Below are the code and all the weights of a small trained network. Each question names an input and a class and asks about switching units off, where a switched-off unit gives its printed mean instead of its output.

import numpy as np


def w(rows, s, z=0):
    codes = np.array(rows[::2]) - 128.0
    scale = np.full(codes.shape[1], s)
    scale[-1] = z or s
    return codes * scale


def f(y):
    return y / 2 * (1 + np.tanh(0.7978845608 * (y + 0.044715 * y**3)))


def log_softmax(a):
    a = a - a.max(-1, keepdims=True)
    return a - np.log(np.exp(a).sum(-1, keepdims=True))


def net(x, mask):
    res = np.array(x, float).reshape(1, 2) / 4 @ E
    y = f(res @ A[0][:, :-1].T + A[0][:, -1])
    res = res + np.where(mask, y, B[0][:, -1]) @ B[0][:, :-1]
    return log_softmax(res[-1] @ U[:, :-1].T + U[:, -1])


A, B = {}, {}
E = w([
[254,180,177],'x0',
[126,128,128],'x1',
],0.0072)
A[0] = w([
[178,133,105,254],'n0',
[208,149,132,94],'n1',
[170,120,160,69],'n2',
[9,81,48,138],'n3',
[243,186,163,101],'n4',
[163,136,118,65],'n5',
],0.011,0.0097)
B[0] = w([
[164,213,70,255],'n0',
[144,66,99,151],'n1',
[104,31,141,121],'n2',
[253,123,77,220],'n3',
[183,56,84,195],'n4',
[91,31,142,114],'n5',
],0.013,0.0088)
U = w([
[183,60,95,105],'0',
[157,194,138,253],'1',
[85,220,112,220],'2',
[57,79,192,56],'3',
[50,95,153,51],'4',
[134,74,250,53],'5',
[60,89,207,57],'6',
[51,87,178,56],'7',
],0.013,0.0057)

Each question gives the input, the list of numbers given to net, and the class t.
The units are the neurons (one row each of A and B). Each row of codes is followed by its name. A weight is (code - 128) times the scale printed after its matrix; where a second scale follows, it is the last column's (A, B and U).
mask holds one flag per neuron, in row order. A switched-off neuron (its flag False) gives its mean, the last column of its row in B, instead of its output. The means were averaged over made-up inputs and are rounded, as every weight is.
A unit's drop is (log p(t) with every unit on - log p(t) with that unit switched off) / (log p(t) with every unit on - log p(t) with every unit switched off).
The circuit of an input: a set's keep is (log p(t) with only the set's units on - log p(t) with every unit switched off) / (log p(t) with every unit on - log p(t) with every unit switched off). Starting from all 6 units, units are removed one at a time, each time the one whose removal leaves the highest keep (on an exact tie, the one counted first), for as long as the keep stays at least 0.8.
units of the circuit, in order: the units of the circuit, biggest drop first
unit that matters most: the unit with the biggest drop
top k neurons: the k neurons with the biggest drops, biggest first
drop of u: that unit's drop, to one decimal
input [-1,2], class 2: units of the circuit, in order => n4, n3
input [8,8], class 0: unit that matters most => n4
input [7,4], class 0: top 2 neurons => n4, n1
input [3,3], class 2: top 2 neurons => n3, n0
input [-1,-3], class 2: units of the circuit, in order => n4, n3
input [6,4], class 0: top 2 neurons => n4, n1
input [7,3], class 0: top 2 neurons => n4, n1
input [3,2], class 2: top 2 neurons => n3, n0
input [2,1], class 2: drop of n4 => 0.1
input [1,-1], class 2: drop of n4 => 0.2
input [8,3], class 0: drop of n0 => 0.0
